Here is a tiny trained network, its code and every weight. The questions are about switching its units off for an input and a target symbol, where a switched-off unit gives its printed mean instead of its output.

import numpy as np


def w(rows, s, z=0):
    codes = np.array(rows[::2]) - 128.0
    scale = np.full(codes.shape[1], s)
    scale[-1] = z or s
    return codes * scale


def norm(h):
    return h / np.sqrt((h * h).mean(-1, keepdims=True) + 1e-5)


def f(y):
    return y / 2 * (1 + np.tanh(0.7978845608 * (y + 0.044715 * y**3)))


def softmax(a):
    e = np.exp(a - a.max(-1, keepdims=True))
    return e / e.sum(-1, keepdims=True)


def log_softmax(a):
    a = a - a.max(-1, keepdims=True)
    return a - np.log(np.exp(a).sum(-1, keepdims=True))


def net(x, mask):
    ids = ['αβδζλπσφω'.index(c) for c in x.split()]
    T = len(ids)
    res = E[ids] + P[:T]
    u = 0
    for l in range(3):
        r = norm(res)
        for j in range(2):
            rows = slice(2 * j, 2 * j + 2)
            q, k, v = (r @ M[l][rows].T for M in (Q, K, V))
            z = softmax(np.where(np.tri(T) > 0, q @ k.T / 2**0.5, -1e9)) @ v
            o = O[l][rows]
            res = res + np.where(mask[u + j], z, o[:, -1]) @ o[:, :-1]
        u += 2
        y = f(norm(res) @ A[l][:, :-1].T + A[l][:, -1])
        res = res + np.where(mask[u : u + 8], y, B[l][:, -1]) @ B[l][:, :-1]
        u += 8
    return log_softmax(norm(res)[-1] @ U[:, :-1].T + U[:, -1])


Q, K, V, O, A, B = {}, {}, {}, {}, {}, {}
E = w([
[129,160,156,153,162,177,76],'α',
[126,146,126,223,155,163,110],'β',
[162,161,139,191,119,130,130],'δ',
[101,217,140,116,195,238,82],'ζ',
[117,132,77,204,116,149,165],'λ',
[4,54,141,149,135,33,138],'π',
[134,122,191,192,117,147,188],'σ',
[152,236,123,148,112,123,136],'φ',
[133,127,45,95,49,176,85],'ω',
],0.028)
P = w([
[251,139,94,179,92,182,140],'0',
[142,106,102,191,110,169,109],'1',
[103,121,159,191,114,161,177],'2',
[107,113,173,171,131,150,164],'3',
[107,147,174,156,136,149,115],'4',
[124,156,163,85,111,180,119],'5',
[92,147,158,88,127,153,138],'6',
[108,153,219,123,163,141,144],'7',
],0.019)
Q[0] = w([
[151,30,110,171,151,106,144],'L0H0',
[32,175,215,228,184,194,149],'L0H0',
[143,185,113,35,107,198,81],'L0H1',
[115,1,106,72,70,85,99],'L0H1',
],0.092)
K[0] = w([
[109,197,184,41,145,122,70],'L0H0',
[58,75,137,43,89,2,206],'L0H0',
[12,69,155,177,176,109,120],'L0H1',
[205,11,119,204,75,58,156],'L0H1',
],0.075)
V[0] = w([
[219,141,87,192,88,197,159],'L0H0',
[86,85,147,132,109,45,96],'L0H0',
[117,202,163,144,48,46,113],'L0H1',
[253,148,115,151,104,221,135],'L0H1',
],0.045)
O[0] = w([
[248,118,166,45,147,6,103,229],'L0H0',
[94,178,164,139,144,131,238,90],'L0H0',
[87,187,172,63,80,82,222,84],'L0H1',
[152,111,63,211,207,101,163,254],'L0H1',
],0.023,0.06)
A[0] = w([
[75,146,139,169,107,117,143,27],'L0N0',
[143,129,93,147,138,113,168,245],'L0N1',
[41,116,122,89,169,157,148,184],'L0N2',
[174,147,79,145,86,122,126,111],'L0N3',
[55,142,82,110,187,142,73,24],'L0N4',
[126,65,132,137,164,104,117,4],'L0N5',
[186,165,140,157,116,255,156,162],'L0N6',
[122,182,166,24,184,197,57,190],'L0N7',
],0.072,0.0037)
B[0] = w([
[150,95,157,168,105,109,144,157],'L0N0',
[119,155,176,101,174,104,109,200],'L0N1',
[112,78,191,208,129,110,105,160],'L0N2',
[211,162,140,137,149,98,120,199],'L0N3',
[47,141,118,117,87,136,86,147],'L0N4',
[118,193,148,150,143,95,149,253],'L0N5',
[210,147,190,160,145,114,146,165],'L0N6',
[89,152,162,76,167,254,100,145],'L0N7',
],0.072,0.046)
Q[1] = w([
[109,100,9,82,119,169,114],'L1H0',
[96,109,97,124,108,141,193],'L1H0',
[129,136,172,175,116,91,93],'L1H1',
[158,245,127,169,167,64,87],'L1H1',
],0.11)
K[1] = w([
[77,118,155,220,166,244,88],'L1H0',
[115,198,169,174,199,115,158],'L1H0',
[162,85,200,129,80,137,177],'L1H1',
[108,125,254,151,181,213,222],'L1H1',
],0.084)
V[1] = w([
[200,51,192,40,29,112,96],'L1H0',
[90,168,92,93,64,72,214],'L1H0',
[157,66,67,186,2,110,98],'L1H1',
[101,174,66,128,153,93,218],'L1H1',
],0.059)
O[1] = w([
[79,159,55,133,64,115,176,128],'L1H0',
[127,166,178,111,124,48,144,72],'L1H0',
[170,97,251,119,176,127,102,2],'L1H1',
[145,195,148,153,112,119,206,136],'L1H1',
],0.034,0.07)
A[1] = w([
[64,170,75,125,88,170,96,183],'L1N0',
[87,177,79,89,143,169,161,85],'L1N1',
[142,84,103,155,163,211,139,176],'L1N2',
[69,253,101,91,152,131,187,61],'L1N3',
[162,155,56,237,130,84,154,241],'L1N4',
[139,211,81,161,117,93,192,245],'L1N5',
[47,53,105,145,209,157,135,26],'L1N6',
[115,148,48,131,70,16,181,251],'L1N7',
],0.057,0.003)
B[1] = w([
[194,134,83,81,173,118,74,143],'L1N0',
[149,105,140,65,186,121,98,149],'L1N1',
[164,126,130,224,94,96,100,136],'L1N2',
[92,179,11,133,53,141,6,191],'L1N3',
[186,48,179,118,49,64,91,254],'L1N4',
[116,60,156,110,121,65,51,231],'L1N5',
[110,84,91,180,48,127,86,135],'L1N6',
[181,190,177,248,79,3,60,213],'L1N7',
],0.052,0.093)
Q[2] = w([
[115,131,47,59,163,157,161],'L2H0',
[56,165,118,98,129,229,154],'L2H0',
[106,143,198,130,114,143,115],'L2H1',
[81,112,11,19,188,116,163],'L2H1',
],0.12)
K[2] = w([
[159,137,2,158,139,70,128],'L2H0',
[179,145,33,38,210,128,43],'L2H0',
[103,143,79,151,94,162,32],'L2H1',
[124,31,243,166,233,121,189],'L2H1',
],0.085)
V[2] = w([
[54,63,13,250,79,4,98],'L2H0',
[186,25,193,234,43,84,208],'L2H0',
[138,213,128,23,20,228,63],'L2H1',
[70,224,155,142,90,31,207],'L2H1',
],0.047)
O[2] = w([
[74,122,1,134,94,62,255,255],'L2H0',
[67,86,97,26,226,195,191,242],'L2H0',
[153,92,25,85,29,80,192,103],'L2H1',
[133,71,119,179,102,99,177,129],'L2H1',
],0.031,0.086)
A[2] = w([
[168,141,180,79,118,162,50,1],'L2N0',
[129,146,179,49,145,196,101,97],'L2N1',
[40,55,125,95,124,255,85,94],'L2N2',
[46,148,201,19,169,89,173,143],'L2N3',
[87,78,71,113,75,93,222,159],'L2N4',
[142,71,96,63,79,161,163,15],'L2N5',
[161,163,123,76,15,116,136,36],'L2N6',
[81,39,80,109,168,100,48,107],'L2N7',
],0.063,0.0043)
B[2] = w([
[120,102,212,88,68,193,124,138],'L2N0',
[163,96,200,116,37,100,67,131],'L2N1',
[100,216,63,167,65,3,122,146],'L2N2',
[37,123,135,51,179,29,140,132],'L2N3',
[158,116,145,69,22,208,93,157],'L2N4',
[170,159,175,96,26,92,72,131],'L2N5',
[36,154,158,225,186,118,70,189],'L2N6',
[66,163,111,171,107,198,176,254],'L2N7',
],0.062,0.057)
U = w([
[221,162,159,186,125,14,105,184],'α',
[1,171,106,254,61,96,125,92],'β',
[97,186,154,108,62,189,88,226],'δ',
[119,187,91,141,205,177,130,183],'ζ',
[147,183,137,139,138,103,171,22],'λ',
[26,139,207,83,159,86,196,136],'π',
[139,188,135,145,148,102,161,18],'σ',
[139,183,136,153,133,98,163,2],'φ',
[129,80,139,183,147,148,195,124],'ω',
],0.0071,0.0063)

Each question gives the input, a string of symbols that net reads in full, and the target symbol t.
The units are the heads (2 rows each of Q, K, V and O) and the neurons (one row each of A and B). Each row of codes is followed by its name. A weight is (code - 128) times the scale printed after its matrix; where a second scale follows, it is the last column's (O, A, B and U).
mask holds one flag per unit, layer by layer, with each layer's heads first. A switched-off unit (its flag False) gives its mean, the last column of its rows in O or B, instead of its output. The means were averaged over made-up inputs and are rounded, as every weight is.
A unit's drop is (log p(t) with every unit on - log p(t) with that unit switched off) / (log p(t) with every unit on - log p(t) with every unit switched off).
The circuit of an input: a set's keep is (log p(t) with only the set's units on - log p(t) with every unit switched off) / (log p(t) with every unit on - log p(t) with every unit switched off). Starting from the 12 units with the biggest drops (on a tie, the unit counted first), units are removed one at a time, each time the one whose removal leaves the highest keep (on an exact tie, the one counted first), for as long as the keep stays at least 0.8.
units of the circuit, in order: the units of the circuit, biggest drop first
most important unit: the unit with the biggest drop
k most important neurons: the k neurons with the biggest drops, biggest first
top k neurons in layer l: the k neurons of layer l with the biggest drops, biggest first
which heads matter: for each layer, one digit per head in row order, 1 if its drop is at least 0.15 and else 0, layers parted by /
drop when u is switched off: that unit's drop, to one decimal
input π ω σ α, target δ: most important unit => L0H1
input β π φ ω ζ λ, target δ: top 3 neurons in layer 1 => (L1N7; L1N5; L1N4)
input π ω δ ζ σ σ, target δ: which heads matter => 11 / 10 / 01
input ω α α α π φ ω β, target δ: which heads matter => 11 / 00 / 01
input σ σ ω π φ σ σ, target π: which heads matter => 11 / 00 / 10
input σ α σ π ζ σ, target ω: which heads matter => 10 / 00 / 00
input π β σ σ β, target ω: top 2 neurons in layer 1 => (L1N7; L1N3)
input φ σ π, target π: top 3 neurons in layer 0 => (L0N2; L0N0; L0N6)
input ω α ω ζ ζ δ δ ζ, target δ: units of the circuit, in order => (L0H1; L0N7; L1N7)
input π σ φ α λ, target π: top 2 neurons in layer 1 => (L1N3; L1N7)
input α λ α π ζ σ δ λ, target ω: 2 most important neurons => (L0N6; L1N3)
input ζ σ π δ, target ω: 3 most important neurons => (L0N6; L1N3; L1N7)
input σ π β ω σ σ, target δ: which heads matter => 11 / 00 / 01
input ζ ω α σ σ α ζ ζ, target δ: 2 most important neurons => (L0N7; L1N3)
input ω φ ζ σ ζ π ω δ, target δ: most important unit => L2H1
input β σ ω ω ω β π φ, target π: 2 most important neurons => (L1N3; L1N7)
input π φ φ ζ, target π: top 3 neurons in layer 0 => (L0N6; L0N1; L0N4)
input φ π σ, target π: top 2 neurons in layer 0 => (L0N2; L0N0)
input σ φ β π α ω λ π, target δ: top 2 neurons in layer 2 => (L2N4; L2N5)
input π σ φ, target π: most important unit => L0H0
input ω α π σ, target ω: top 4 neurons in layer 0 => (L0N6; L0N5; L0N0; L0N2)
input ζ β ζ π ω, target δ: drop when L1N0 is switched off => 0.1
input σ λ ω π σ λ, target ω: drop when L0N6 is switched off => 0.5
input σ σ ζ λ σ π α ω, target δ: drop when L0H1 is switched off => 0.9
